Each row has two labels, one from each of two sets.
[-12.9   0.6  -4.5 -14.7 -14.3  -6.0 -18.2  -9.4  -6.7   4.5  -9.2   1.0
  15.3  11.1   4.7 -22.5   7.9  16.5   4.5  14.9  -4.9 -39.7 -29.1] | Md/BR
[-13.2   2.7 -13.9  -3.0  -8.1 -14.0   1.4 -11.7  -5.0   1.3 -11.1  -0.2
  14.7  12.1   2.5 -18.8  -2.7  21.5   2.2  10.9 -15.5  12.3 -16.9] | DZ/BR
[  0.5  -1.6  18.9   4.0   6.3   9.7  -9.0  -5.6  12.9   7.4  11.4  -4.4
  -7.8 -17.7   3.7  13.5  -1.0 -17.9  -0.3  -8.2   7.5  -1.0 -18.8] | Md/Nz
[ 20.8  -4.3  -2.6  -4.3   3.2  -3.2  12.5  -8.9   1.9   1.7   4.7   5.3
   1.4   0.2  -1.4  16.0 -12.2   5.1  -5.0   4.5 -18.9  24.6  -2.6] | DZ/Nz
[ -9.6  -1.9  -6.5  -5.5  -5.1 -11.3  -4.0 -36.4  -6.2   3.2  -7.1  -0.6
  19.5  13.9   1.6 -17.6  -2.5  26.7   5.7  12.6  -8.7 -15.1 -17.8] | QH/BR
[ 18.4   0.2  10.0  -0.4   6.8  -0.7  -6.7 -41.8   6.1  12.5  18.2  -2.8
  -4.2 -17.5  -0.1  14.3  -6.9  -2.8  15.5  -3.2   0.8   3.3  -7.7] | Md/Nz
[ 21.1  -1.4  12.9  -2.1   5.6   4.5  -7.5 -33.4   6.9   0.4   8.7   0.4
  -6.3 -16.4 -12.4  13.7  -7.8  -9.0  -0.7  -1.9   1.6   7.0  -2.7] | Md/Nz
[ 29.6  -2.4   6.6   3.3  -2.6   2.5   0.1 -39.1   8.1   8.9  18.8  -0.7
  -3.4 -15.4   5.0  22.5 -16.3   4.1   0.0   2.7  -1.1  26.0   3.9] | QH/TZ
[ 20.5  -2.3   8.9 -12.4   2.4  -0.6  -4.3 -45.3   5.8  11.5   7.9   0.8
   2.4 -13.7   9.6  13.4 -12.3   4.0   3.6   1.0  -0.1   1.6  -4.0] | Md/Nz
[  4.6   0.7  -8.7  -5.6  -2.4 -16.9  -0.8 -40.4  -1.0  -6.2 -12.9   1.1
  19.5   7.6  -0.2 -18.3   2.2  30.0  -1.3   3.2 -11.5   2.8 -32.3] | QH/BR
[ -7.0  -4.8  -4.7   2.2   8.1  -6.3  -0.2  -4.1  -1.2  -6.4  -8.9  -1.0
   7.9  -3.2  -8.2 -22.2   8.9   0.8  -2.3 -10.4   7.3 -11.6 -44.4] | QH/BR
[ 23.0  -6.9   9.1   2.4   5.2   9.1   2.6 -28.1  12.3  -0.7   8.4  -6.0
 -12.7 -26.3  -0.5  17.2  -6.1  -9.0  -3.3  -9.0   3.3  20.7 -12.7] | QH/TZ
[ -8.7  -1.1  -6.3  -1.7   0.8  -6.0 -13.6 -28.6  -1.3   8.0  -8.6  -1.5
  16.8   3.6   6.1 -26.1  -1.4  21.9   3.8   4.4   2.6 -30.5 -45.3] | Md/BR
[ 27.4  -2.0  12.8   5.6   5.7   2.8   4.6 -34.5   8.0   1.6   5.2   1.1
   1.3 -10.3   3.3  11.5  -8.9  -3.7  -7.0  -0.9   1.9  23.8  -2.0] | QH/Nz
[ -4.4  -4.3  -3.9  17.7  -3.2  -9.1 -12.2 -18.0   1.8   5.3  -3.8   0.3
  13.0  -7.2  -1.6 -19.2   3.9   3.4  -4.1   2.9   1.8 -24.3 -54.2] | Md/BR
[ 17.5   2.4   8.5   1.1  17.8  -1.0   2.7 -31.5   5.0 -10.8   6.6   5.7
  10.8 -17.4  -5.9   9.1 -12.7  -8.7  -3.9  -6.6  -4.6  30.5 -15.4] | DZ/TZ
[  3.7  -6.1  -1.8  -3.5   8.5 -13.9  -3.3 -50.5   9.1   5.5  -5.3  -0.5
  23.5  -1.0   7.5 -20.1  -1.7  20.9   8.1  12.0   0.1 -35.5 -38.8] | Md/BR
[ 14.0  -3.3   5.8   1.0   6.4  -3.2   0.4 -31.4   6.0  15.6  16.2   3.8
  -0.6  -1.4   8.0  20.7 -17.4   8.6   5.1   5.9  -1.4  10.1  14.6] | Md/Nz
[ -6.6  -1.7  -3.5  -1.9  -8.9  -5.5  -9.4  -8.0  -1.6  12.7  -9.3   2.7
  13.9  12.4   7.5 -14.4   0.9  11.0   3.4  -2.3  13.9 -40.6 -28.7] | Md/BR
[ -8.9   8.7 -18.7  -6.5  -5.2 -21.9   3.3 -10.9  -9.7   1.5 -20.0   4.3
  27.4  34.6   6.5 -11.0  -9.7  40.7  -0.6  23.6 -23.3   1.4  -3.2] | DZ/BR
[ -9.2   2.9  -5.3 -12.1  -1.1 -15.6  -7.9  -9.6  -4.0   4.4  -2.1   7.0
  18.5   3.7  -4.7 -20.0  26.7  16.0   5.4   2.6  -0.4 -25.1 -41.6] | Md/BR
[ 27.1  -2.8   6.5   0.4   7.6  -3.4   4.9 -24.9   4.5   1.1  16.0   0.6
  -0.1 -17.8   1.0  22.1 -11.9  -1.0 -10.7  10.7 -12.1  43.4 -14.0] | DZ/TZ
[ -1.0  -1.9 -17.9  -9.1 -27.1 -10.9   3.6 -23.0  -3.9   0.2 -18.0   4.1
  25.2  19.3   5.6 -15.7  -2.2  26.6  -1.7  14.4 -17.0  -8.0 -24.9] | DZ/BR
[-11.7   1.0  -2.3  -3.1   4.2  -3.6  -9.4 -24.9  -0.3   2.6 -10.3  -2.6
  14.3   1.9   4.0 -26.2   7.9   9.6   5.0  -2.7   4.1 -26.5 -33.4] | Sd/BR
[ -5.0   0.8 -14.4 -10.3  -0.4 -13.3   0.4 -22.1   2.0  -5.6 -20.8 -10.4
  16.5   5.5  -4.8 -10.6   3.8  19.4   0.0   6.9 -14.6  -0.5 -40.0] | DZ/BR
[ 24.6  -2.4   7.0  -5.6   5.3   6.9   1.0 -29.6   9.5   0.7   8.9  -1.4
   1.0 -14.7   1.5  17.0  -6.9   1.2  -0.1  -3.2  -2.3  21.4 -11.3] | QH/Nz
[  4.3   0.7  -4.7  -4.7   9.0  -0.4  10.6 -14.0   1.5   7.0 -10.3   6.4
  17.4   3.5   8.8 -21.3   8.2   5.2   0.8   4.6   2.9 -33.4 -45.7] | Md/BR
[  0.3  -0.1  -5.7   0.9  -0.2 -12.5  -0.5 -35.4  -2.2   1.0 -11.4  -0.4
  18.4  14.6  -4.9 -19.9   1.7  20.2  -1.5   6.4  -5.5  -5.5 -41.3] | QH/BR
[ 30.9  -1.7   6.5  -5.2   0.9  -1.0   3.9  -6.3   5.0  -0.9  21.6   1.5
 -14.6 -23.8  -3.5  20.7  -7.7 -16.6  -0.6  -3.1  -8.2  39.2  -0.4] | DZ/TZ
[ 27.5  -3.5  15.4   4.6  15.4   0.5   4.4 -11.5   7.2  -1.9  15.4  -3.1
  -7.8 -25.5  -8.8  14.6  -2.7 -10.6  -5.2 -14.2  -1.5  26.6 -23.0] | QH/Nz
[ -8.7  -1.8 -10.8  -3.6  -2.5 -10.8  -0.8 -27.4 -10.5   2.3  -6.0 -16.5
  22.6  13.7   4.8 -16.9   6.4  21.5   0.9   4.8   4.8 -20.0 -26.9] | Md/BR
[ 29.5  -7.8  11.4   3.8  37.1   3.9  -7.6 -20.2  16.6  11.9  18.3  -0.3
 -10.4 -37.8   2.2  19.5  -6.5 -17.6  -3.0  -7.8  -0.1  -0.4 -26.2] | Md/TZ
[ -2.4  -3.4   3.1  -1.7   6.6  -5.2  -8.0 -14.3   4.8 -11.1 -16.9   0.1
  18.4 -31.0  -7.2 -34.4  16.3 -12.5  -0.9 -39.3  10.9 -13.2 -66.1] | QH/BR
[ 21.3  -2.5  18.3   2.9   2.2   7.8 -10.6 -20.0  16.9   6.6   7.5  -0.2
   3.1 -13.6   5.8   3.1  -5.1  -1.6   3.8   0.0   8.0 -10.0  -8.0] | Sd/TZ
[ 21.9  -1.2   1.3   1.7  -1.4  -6.7   8.0  -2.7   0.2 -18.8  10.2   2.4
  -3.3  -4.2  -1.1  22.6  -6.7  -2.1  -5.0   0.4  -8.9  30.1 -20.3] | DZ/TZ
[ -3.1   3.3  -6.4  -5.3  -0.3  -4.2   3.9  20.0  -2.3   0.4  10.9   2.1
   8.7  -2.8  -8.1 -12.5   3.5 -10.0  -9.5  -1.8   0.3 -18.7 -45.2] | DZ/BR
[ 13.0   1.3  -0.2  -4.2  -1.9  -1.2   1.3 -25.9  -0.5   7.8   5.3   5.1
   0.9   1.3   7.0  16.9 -11.8   5.9   1.5   6.1  -5.2  16.6   9.3] | DZ/TZ
[ -4.0  -0.6  -3.1  -1.3  -1.5  -3.7  -6.4 -14.5  -1.2   2.7  -2.5   1.8
  12.9  -1.3   5.7 -14.8   7.1   5.3  -0.6   6.6  -2.3 -13.0 -27.3] | Md/BR
[-11.1  -1.5  -4.9  -5.0  -8.0  -4.4 -10.6 -16.1  -4.7   2.8  -7.9  -5.3
  12.8  14.7   7.4 -17.2   1.6  18.8   1.8   9.6   1.4 -26.1 -21.6] | Md/BR
[ 22.9   1.4  11.9  -1.5   2.5   7.2   0.9 -37.7   9.1  12.2   3.1   0.3
  -6.3 -11.1   9.2  31.3 -13.2   2.5  -1.3   1.6  -0.1  14.8  16.7] | Md/TZ
[ -7.8  10.2  -1.8  -3.1  -4.3 -10.8 -13.0 -33.5 -15.4  10.2  -5.2  14.2
  17.0  14.6   1.0 -20.6   2.8  23.1   8.0  11.6  -0.6 -26.5 -27.0] | Md/BR
[ 21.1 -10.0  15.4 -49.5   6.7   7.6  -6.6 -21.4   3.6  13.0   2.9  -0.3
   0.4 -30.8   4.7   2.5   0.8 -16.6  -2.6 -12.2  13.8  -5.5 -34.5] | Md/TZ
[ -5.4   8.9 -39.7 -19.5 -25.0 -37.0   9.9 -64.4 -11.0  38.4 -20.5   3.8
  26.9  66.1  28.3   0.5 -33.0  66.1  16.5  61.6 -56.6 -25.2  32.6] | DZ/BR
[ 23.0  -5.3  16.1  -3.3   1.3   6.3   4.9 -21.7   9.5  -3.4   2.7   6.4
   5.5 -25.1  -0.4  12.5  -9.7 -16.2  -4.7  -7.7   6.7  14.6 -25.2] | QH/Nz
[ 33.5  -1.0   0.8  -8.7   0.1  -1.9   8.1 -33.0  -1.7   2.9   2.2   2.9
   2.6  -5.9   5.7  17.0 -15.0   8.1  -1.1  11.7 -18.3  29.9  -5.7] | DZ/TZ
[ 25.4  -1.9   6.9   3.2   9.7  -3.8  12.0 -14.5   2.3 -10.0   4.4   3.0
   0.9 -21.3  -4.0  10.2  -5.8  -8.6 -13.1  -5.3 -21.4  48.1  -7.4] | DZ/Nz
[ 25.0  -2.8  10.0  10.2   4.1  -7.6  -3.1 -37.1   4.6   8.7   3.5   1.0
   4.0  -0.1   6.6  13.8 -12.2   9.1   8.4   6.4 -11.5  17.3 -10.0] | QH/TZ
[ 20.8  -2.7   2.7  -2.7  -3.1   5.8   1.0 -23.1   3.6  11.1   2.6   1.6
  -0.3   0.3   6.4  24.1  -1.1   3.8  25.9   9.9  -4.0   7.2   6.8] | QH/Nz
[ 21.3  -3.0   2.3  -2.8  -0.9   6.8   7.4   3.3   3.1   1.3   3.4  -1.6
  -6.6  -8.6   2.0  10.1 -10.1 -14.0  -5.9   0.2  -4.3  29.3  -4.3] | DZ/TZ
[ 19.1   4.0   5.9  -0.8   7.2   0.2   0.4 -11.7  -0.7  -5.5   9.1  -4.2
  -7.9 -13.6  -5.9   9.7  -2.5  -4.8  -3.4  -3.6  -3.0  24.9 -18.0] | DZ/TZ
[ 12.4  -1.6   3.2  -0.5  -7.5   2.6   4.5 -36.7   8.4   7.8   3.9  -2.3
  -1.6 -15.7   8.0  15.7 -14.0   5.0  -7.8   8.5  -0.4   9.0  -5.2] | QH/TZ
[ 16.2  -0.5   4.9   1.1   4.8  -2.2  -0.4 -30.9   2.2   8.5   8.4   1.0
  -3.7   3.7   6.9  16.1 -11.4   4.9   1.0  11.7  -0.3  16.5  12.8] | QH/TZ
[-15.3   3.9   0.2  -0.3  -2.8   0.9  -8.5 -18.5   9.4   3.3 -12.1  -0.7
  16.5   1.7  11.4 -21.6  -1.5   7.5 -14.9   0.4   7.4 -31.9 -44.1] | Md/BR

Each row has two labels, one from each of two sets.
[ 11.9 -27.1 -31.8 -23.1  -9.5   8.3 -28.9   7.1 -24.3  12.3   4.8 -44.9
   9.5   8.5  21.7  -9.2   0.0  -0.7   1.1  -9.3   4.6 -26.6   9.2] | Gz/C
[ 37.7 -13.7 -33.9 -10.9  28.2   0.2  -7.8  28.6   1.3  31.8 -12.7 -36.4
  34.8  22.9  18.8  -8.3   0.0 -27.3  18.7 -26.1  -9.2 -21.4  -1.8] | Gz/C
[ 38.2   1.3 -47.3  -9.1   3.4  -1.9 -22.0  24.7   0.5  51.6 -20.3  27.9
  20.6  37.6  28.0  -1.0  10.6   2.3  17.1 -21.1 -20.1   1.4  -7.6] | SG/C
[ 37.2   5.2   5.8 -24.4   6.2  -7.4 -42.4   1.8  -3.1  25.2 -15.6 -12.5
  19.8  15.7  -5.5  -6.9  -6.0 -14.3  13.7 -12.8 -37.2  -8.3   0.0] | LQ/C
[  6.8 -17.0 -25.2  -8.6  -7.1  -4.2 -14.2  17.4 -24.7  11.8   7.9  13.3
  -7.2 -27.6  10.7   3.1  18.3  -2.8  -8.4  -5.9   8.3 -17.2   7.2] | Gz/C
[  5.1  -2.3 -34.7  16.5  -0.4 -10.7  20.2   8.5 -19.5  20.1   4.8  10.9
  15.0 -12.3 -23.9   0.9  -4.6  -3.1  -9.7  -2.2  39.8 -15.7   8.6] | Gz/R
[ 33.8  -5.2 -18.1 -12.2   0.7 -12.4 -60.5   4.7  18.0   3.2  -0.8  11.6
  20.4 -20.7   3.7  -8.6   0.0  -1.2  18.7 -23.9  -1.7 -10.3 -27.1] | Gz/C
[ 12.4  -8.8 -17.2 -14.1  -0.5   4.4 -49.0   7.1  28.2 -12.5   8.3  -1.8
   3.7 -33.8  20.2  -0.8  17.4 -78.0   9.1  -5.3  19.6 -13.4  -1.5] | Gz/C
[ 10.5   7.7 -14.5  -8.1  11.5   3.8 -34.9  17.0  -1.6  14.5 -10.4  20.7
   5.6  -0.8  -2.0  -0.6  -0.4   3.1  -4.9  -7.8  -5.9  -8.1 -14.6] | SG/C
[  4.2  -3.4 -33.4  -7.4   3.4  11.0  51.9   2.5 -14.7  16.8 -24.7 -20.9
  21.9  17.5   4.3 -10.4 -12.6 -29.6   9.7 -11.8   9.8 -17.1  -6.5] | SG/R
[  1.2  15.0  17.5 -29.6  24.8 -15.7  12.6   5.4 -25.5  15.1 -14.3 -25.0
  17.9   7.8 -37.8 -12.0 -11.6  -9.3   4.8  -9.0 -67.8 -10.7 -25.1] | LQ/R
[ 34.2 -12.3 -10.2   4.3   2.9  -7.4 -69.0   7.1  -2.4  14.0  -0.9 -40.8
  17.7   8.3  13.5 -15.1   4.8 -13.0  18.2 -19.9   0.9  -6.9   2.0] | Gz/C
[ 31.6  -2.5 -31.1 -12.2   2.4  -1.7 -30.0   2.5  -1.0  44.1 -13.1  10.2
   9.7  15.9 -14.6   4.1   4.2  -7.8   5.9  -2.8  10.9  -7.5   0.7] | Gz/C
[ 15.9   0.1   6.4 -18.5  -1.4 -16.7 -36.4  -2.4  12.2  -7.4   1.7  18.2
   7.2 -31.4 -14.7 -11.2  14.7  -4.0   3.9  -1.2   7.3   0.3  -1.9] | LQ/C
[-24.0  -9.4 -22.0  36.2  -9.1   4.2 -17.8  -4.9  11.4 -19.3  15.9  13.9
 -15.9  -5.0  57.0  -3.5  -7.6  17.7  21.8  18.9  49.4 -11.5  -5.4] | Gz/R
[ -4.1  12.8  -0.1 -54.7  11.1  -9.5  15.6  -4.4  10.8 -15.0  -0.1  33.9
   3.0 -27.3 -46.6 -31.2   2.3   8.7  -0.5   7.0 -41.4   3.2 -22.9] | LQ/R
[  5.2  -4.6 -17.1 -11.1  -6.5   9.3   1.8   7.2 -10.5 -19.1  -3.0 -53.4
  16.6  -8.4  26.9 -23.5  -8.8  -3.5   9.7  -6.9 -22.1 -17.2   7.1] | SG/R
[ 16.5 -18.5 -31.4  -1.0  -2.0  -8.5 -40.3   3.6  -2.1  18.0   5.1   7.1
  14.2 -19.2   8.3   0.1   0.3   0.5   1.3  -2.9  24.5 -12.8   6.9] | Gz/C
[ -0.3 -12.0 -12.5  -7.4   0.4  -8.1 -43.3  -3.3  11.8 -10.2  12.3  35.0
  -1.8 -30.0  -5.6   1.6  10.3   0.6  -8.5   7.9  61.8   1.0   3.7] | Gz/C
[ 17.3  -6.5 -22.1  11.3  -4.5 -15.4 -21.5   2.3  16.5  11.4   7.9  34.9
   0.7 -13.5  10.3  -0.6   5.9   6.2   0.2  -1.6  46.0  -2.9   0.6] | Gz/C
[ 16.9 -13.7   7.5 -26.8 -17.5 -20.8 -73.1   3.0 -21.8 -10.7  -4.8 -35.7
  19.3 -28.2 -30.0   1.3   9.8 -10.7   5.5  -4.3   4.4 -12.0  -4.1] | LQ/C
[-26.8 -15.3   7.1   0.5  -7.9  -9.6  19.4 -11.5  19.3 -43.4   9.6 -14.8
   6.1 -26.9 -19.9 -12.7  -5.9   2.6   1.2  -5.2   1.8  -9.7  -9.8] | NG/R
[ 27.7  -0.9   7.2 -55.1   6.6 -18.4 -16.0  -1.1 -21.4  23.5   3.1 -24.1
  17.0  -1.5 -34.3  -3.2   5.8 -13.8  -3.1  -6.7 -35.7   0.8   3.9] | LQ/C
[  1.9  10.7   0.5 -39.7   0.8  -8.6 -19.0  -1.2 -12.7   8.0   9.8  28.6
   0.7 -41.4 -20.7   2.0   8.3 -14.7 -12.3  -0.6 -12.8  11.7  14.3] | LQ/C
[ 39.7  -4.5 -22.8 -18.6   3.6   0.7 -21.3   7.4   9.7  17.8  -4.2 -22.0
  17.3  16.5  34.5  -1.5  10.4  -1.3  15.3 -38.5   7.8 -10.6   2.8] | SG/C
[ 21.1  -5.8 -22.1  -0.1  14.5  -6.2 -27.9  11.4  15.1   6.9   0.6 -10.3
   7.7 -11.9  36.1 -10.3   3.7  -2.2   9.0 -11.3   5.5  -4.4   4.3] | Gz/C
[ 22.2  -9.6 -31.7 -12.1   6.2   8.9  -9.1   3.5  -1.8  28.8  -6.7  -5.7
  10.2  24.0  24.8  -8.3   8.7  -1.2 -14.6  -7.2  -1.3 -12.3  25.0] | Gz/C
[ 14.7  -9.6 -58.2 -15.1   4.0  -3.3   3.4  10.7 -25.2  13.8  -5.6   7.1
   7.2   3.1  18.0  -6.9   5.5  -1.4   0.4  -9.5  10.8  -8.3   3.6] | SG/C
